Moves between states:
from | @ +
HD | RZ TC
MC | CM TC
DQ | JD NL
DL | MS TQ
MS | TQ ZL
TD | LC CR
NT | JJ DZ
JM | MC TC
RZ | ZP JM
ZP | TM CM
JG | MH SM
LB | DL DL
LZ | LB LZ
BC | NT CP
GM | DL MS
FJ | LB GM
QM | BT CT
TQ | ZL JP
JP | QD CM
BT | CT TM
QN | FD MH
FD | QR HG
TP | HD RZ
QQ | HG LC
CT | TC GD
MB | DZ ZL
NC | QT TD
TB | LC QM
GD | QG CM
JF | QD JG
CP | DZ FD
QD | JF ZL
NL | NL QG
TC | GD QG
CM | FJ LB
TL | QT MB
RG | SM NT
JD | NL DQ
TM | JM MC
LC | RG DQ
HG | RG BC
QR | HG RG
ZL | JP QD
CR | NT JD
QT | MB FD
DZ | TB JJ
SM | TL LB
JJ | NC QQ
MH | MH TL
SB | CM FJ
QG | LZ TM

Some states and rows for them; each showing differs a little:
MB: [-0.08,0.60,-0.40,0.40,-0.48,-0.32,0.25,-0.23,-0.45,-0.51,-0.38]
LB: [-0.21,-0.07,0.50,0.48,0.48,-0.05,0.15,0.39,0.13,0.81,-0.35]
FD: [-0.01,0.67,-0.57,-0.22,-0.44,0.03,0.36,-0.44,-0.33,-0.49,-0.26]
MB: [-0.11,0.59,-0.40,0.40,-0.49,-0.32,0.25,-0.24,-0.42,-0.49,-0.38]
MH: [0.01,0.10,-0.39,0.57,-0.67,-0.19,-0.31,-0.20,-0.47,-0.65,-0.05]
JD: [0.09,-0.34,-0.09,-0.23,0.25,-0.75,0.18,-0.43,0.36,-0.44,0.60]
CP: [0.00,0.76,-0.49,-0.46,-0.27,0.06,0.52,-0.37,-0.18,-0.34,-0.27]
TQ: [-0.29,0.10,0.33,0.83,0.37,-0.33,0.12,0.37,0.02,0.53,-0.41]
JM: [0.13,-0.62,0.32,-0.20,0.08,0.67,-0.62,0.38,0.10,0.34,0.25]
FD: [0.00,0.68,-0.56,-0.20,-0.44,0.04,0.36,-0.41,-0.32,-0.48,-0.27]
CM: [-0.08,-0.40,0.53,0.25,0.47,0.37,-0.21,0.55,0.15,0.69,-0.15]
QN: [0.01,0.34,-0.49,0.30,-0.71,-0.11,-0.10,-0.29,-0.48,-0.68,-0.16]
HD: [0.18,-0.62,0.28,-0.18,-0.04,0.72,-0.67,0.35,0.02,0.28,0.24]
GD: [0.11,-0.63,0.42,-0.19,0.25,0.52,-0.54,0.39,0.26,0.49,0.29]
MC: [0.12,-0.65,0.39,-0.13,0.16,0.65,-0.55,0.37,0.12,0.49,0.19]
QD: [-0.19,-0.08,0.14,1.12,-0.13,-0.48,-0.19,0.16,-0.25,0.03,-0.25]
TP: [0.18,-0.60,0.25,-0.17,-0.08,0.72,-0.70,0.32,-0.01,0.27,0.25]
JJ: [0.01,0.71,-0.39,-0.58,-0.12,-0.13,0.64,-0.36,-0.03,-0.41,-0.17]
JF: [-0.15,-0.09,-0.05,1.07,-0.30,-0.44,-0.32,0.05,-0.30,-0.21,-0.16]
RZ: [0.15,-0.60,0.29,-0.17,-0.03,0.71,-0.69,0.36,0.04,0.30,0.24]
DL: [-0.25,0.09,0.40,0.60,0.51,-0.18,0.22,0.34,0.14,0.74,-0.40]
CR: [0.06,0.11,-0.30,-0.46,0.16,-0.58,0.53,-0.59,0.22,-0.48,0.36]
LZ: [-0.04,-0.50,0.60,0.13,0.54,0.01,-0.12,0.40,0.38,0.72,0.10]
HD: [0.16,-0.62,0.28,-0.18,-0.05,0.71,-0.69,0.35,0.02,0.27,0.26]
LC: [0.06,0.35,-0.32,-0.65,0.05,-0.44,0.58,-0.48,0.18,-0.50,0.21]
BT: [0.17,-0.56,0.30,-0.45,0.15,0.74,-0.50,0.34,0.17,0.32,0.28]
HD: [0.17,-0.61,0.28,-0.20,-0.03,0.72,-0.69,0.35,0.03,0.27,0.24]
CM: [-0.08,-0.41,0.53,0.24,0.48,0.38,-0.23,0.53,0.14,0.72,-0.15]

From each start, follow one symbol. Which state do you reach?
Answer with the state's name.
new walk
[-0.03,0.65,-0.54,0.03,-0.51,-0.18,0.24,-0.34,-0.35,-0.63,-0.25]
@ -> MB
new walk
[-0.09,-0.40,0.51,0.25,0.48,0.37,-0.21,0.54,0.14,0.70,-0.14]
+ -> LB
new walk
[0.17,-0.60,0.26,-0.17,-0.08,0.74,-0.71,0.33,0.01,0.28,0.24]
@ -> HD
new walk
[0.00,0.78,-0.49,-0.45,-0.28,0.06,0.53,-0.38,-0.18,-0.34,-0.26]
+ -> FD
new walk
[0.00,0.76,-0.44,-0.52,-0.18,-0.07,0.59,-0.35,-0.08,-0.36,-0.22]
+ -> JJ
new walk
[0.02,0.34,-0.50,0.30,-0.70,-0.12,-0.09,-0.29,-0.47,-0.68,-0.14]
+ -> MH
new walk
[-0.09,-0.40,0.53,0.24,0.46,0.38,-0.20,0.55,0.13,0.69,-0.14]
+ -> LB
new walk
[-0.20,-0.06,0.13,1.12,-0.14,-0.48,-0.20,0.18,-0.24,0.04,-0.26]
@ -> JF
new walk
[-0.22,-0.07,0.50,0.48,0.47,-0.04,0.18,0.41,0.11,0.80,-0.34]
@ -> DL
new walk
[0.11,-0.65,0.37,-0.12,0.17,0.65,-0.54,0.40,0.11,0.48,0.21]
@ -> CM
new walk
[-0.26,0.10,0.23,1.05,0.05,-0.49,-0.02,0.26,-0.12,0.28,-0.38]
+ -> QD
new walk
[-0.25,0.10,0.21,1.04,0.04,-0.48,-0.04,0.26,-0.13,0.28,-0.38]
+ -> QD
new walk
[0.17,-0.60,0.25,-0.17,-0.08,0.72,-0.70,0.34,0.01,0.28,0.25]
+ -> RZ
new walk
[-0.05,0.06,-0.25,0.79,-0.59,-0.35,-0.34,-0.06,-0.44,-0.51,-0.10]
@ -> MH
new walk
[0.16,-0.64,0.32,-0.19,0.07,0.67,-0.63,0.39,0.10,0.36,0.23]
@ -> MC
new walk
[0.13,-0.66,0.38,-0.24,0.15,0.62,-0.57,0.41,0.14,0.34,0.26]
@ -> JM
new walk
[0.10,-0.60,0.36,-0.08,0.17,0.68,-0.57,0.41,0.11,0.48,0.15]
+ -> CM
new walk
[-0.22,-0.07,0.35,0.98,0.15,-0.35,-0.07,0.33,-0.09,0.48,-0.34]
+ -> CM
new walk
[-0.03,0.31,-0.43,0.46,-0.66,-0.23,-0.05,-0.25,-0.49,-0.64,-0.20]
+ -> MB
new walk
[-0.23,-0.08,0.35,0.99,0.16,-0.32,-0.07,0.33,-0.08,0.48,-0.35]
+ -> CM
new walk
[0.11,-0.62,0.41,-0.19,0.25,0.50,-0.53,0.40,0.26,0.48,0.29]
+ -> CM
new walk
[0.17,-0.62,0.26,-0.19,-0.04,0.72,-0.68,0.35,0.02,0.28,0.24]
@ -> RZ
new walk
[-0.23,-0.08,0.35,0.98,0.16,-0.32,-0.06,0.35,-0.09,0.49,-0.33]
+ -> CM
new walk
[0.15,-0.60,0.26,-0.18,-0.08,0.74,-0.70,0.32,0.00,0.29,0.23]
+ -> RZ
new walk
[0.02,0.68,-0.44,-0.59,-0.10,-0.13,0.60,-0.47,0.03,-0.33,-0.08]
+ -> LC
new walk
[-0.19,-0.05,0.48,0.36,0.55,0.09,0.13,0.43,0.18,0.85,-0.33]
@ -> LB
new walk
[-0.25,0.09,0.39,0.52,0.55,-0.11,0.25,0.35,0.13,0.76,-0.42]
@ -> DL
new walk
[-0.21,-0.06,0.50,0.49,0.46,-0.04,0.16,0.40,0.12,0.82,-0.35]
@ -> DL
new walk
[-0.24,0.11,0.22,1.05,0.05,-0.50,-0.03,0.25,-0.14,0.27,-0.39]
+ -> QD
new walk
[0.14,-0.65,0.39,-0.22,0.14,0.62,-0.57,0.41,0.13,0.36,0.27]
@ -> JM
new walk
[-0.05,0.06,-0.24,0.81,-0.58,-0.33,-0.35,-0.07,-0.42,-0.52,-0.09]
@ -> MH
new walk
[0.12,0.45,-0.27,-0.98,-0.04,0.06,0.56,-0.35,0.09,-0.27,0.09]
@ -> LC
new walk
[-0.03,0.65,-0.53,0.05,-0.50,-0.18,0.24,-0.34,-0.35,-0.63,-0.24]
@ -> MB
new walk
[0.15,-0.64,0.38,-0.23,0.15,0.61,-0.56,0.40,0.14,0.37,0.28]
+ -> MC
new walk
[0.16,-0.60,0.25,-0.17,-0.06,0.72,-0.70,0.33,0.01,0.27,0.23]
+ -> RZ
new walk
[0.03,0.34,-0.48,0.28,-0.71,-0.11,-0.11,-0.29,-0.48,-0.67,-0.15]
@ -> FD
new walk
[0.16,-0.59,0.26,-0.16,-0.09,0.74,-0.69,0.34,0.01,0.26,0.24]
+ -> RZ
new walk
[0.02,0.10,-0.39,0.56,-0.67,-0.21,-0.31,-0.20,-0.47,-0.65,-0.05]
@ -> MH
new walk
[0.17,-0.61,0.23,-0.16,-0.08,0.74,-0.70,0.34,0.00,0.27,0.25]
+ -> RZ
new walk
[0.06,0.37,-0.35,-0.57,-0.04,-0.49,0.61,-0.58,0.14,-0.46,0.21]
+ -> CR
new walk
[-0.19,-0.07,0.14,1.12,-0.13,-0.50,-0.20,0.19,-0.26,0.04,-0.26]
@ -> JF
new walk
[-0.20,-0.08,0.13,1.11,-0.14,-0.48,-0.20,0.18,-0.24,0.03,-0.26]
@ -> JF
new walk
[-0.04,-0.49,0.60,0.10,0.55,0.02,-0.11,0.42,0.36,0.71,0.12]
+ -> LZ
new walk
[-0.21,-0.07,0.13,1.12,-0.12,-0.48,-0.20,0.17,-0.24,0.05,-0.26]
@ -> JF
new walk
[-0.25,0.10,0.23,1.04,0.05,-0.48,-0.01,0.26,-0.12,0.29,-0.38]
+ -> QD
new walk
[-0.15,-0.12,0.47,0.27,0.53,0.23,-0.01,0.49,0.22,0.83,-0.28]
@ -> CM
new walk
[0.05,0.36,-0.33,-0.57,-0.01,-0.48,0.61,-0.56,0.14,-0.47,0.18]
@ -> LC
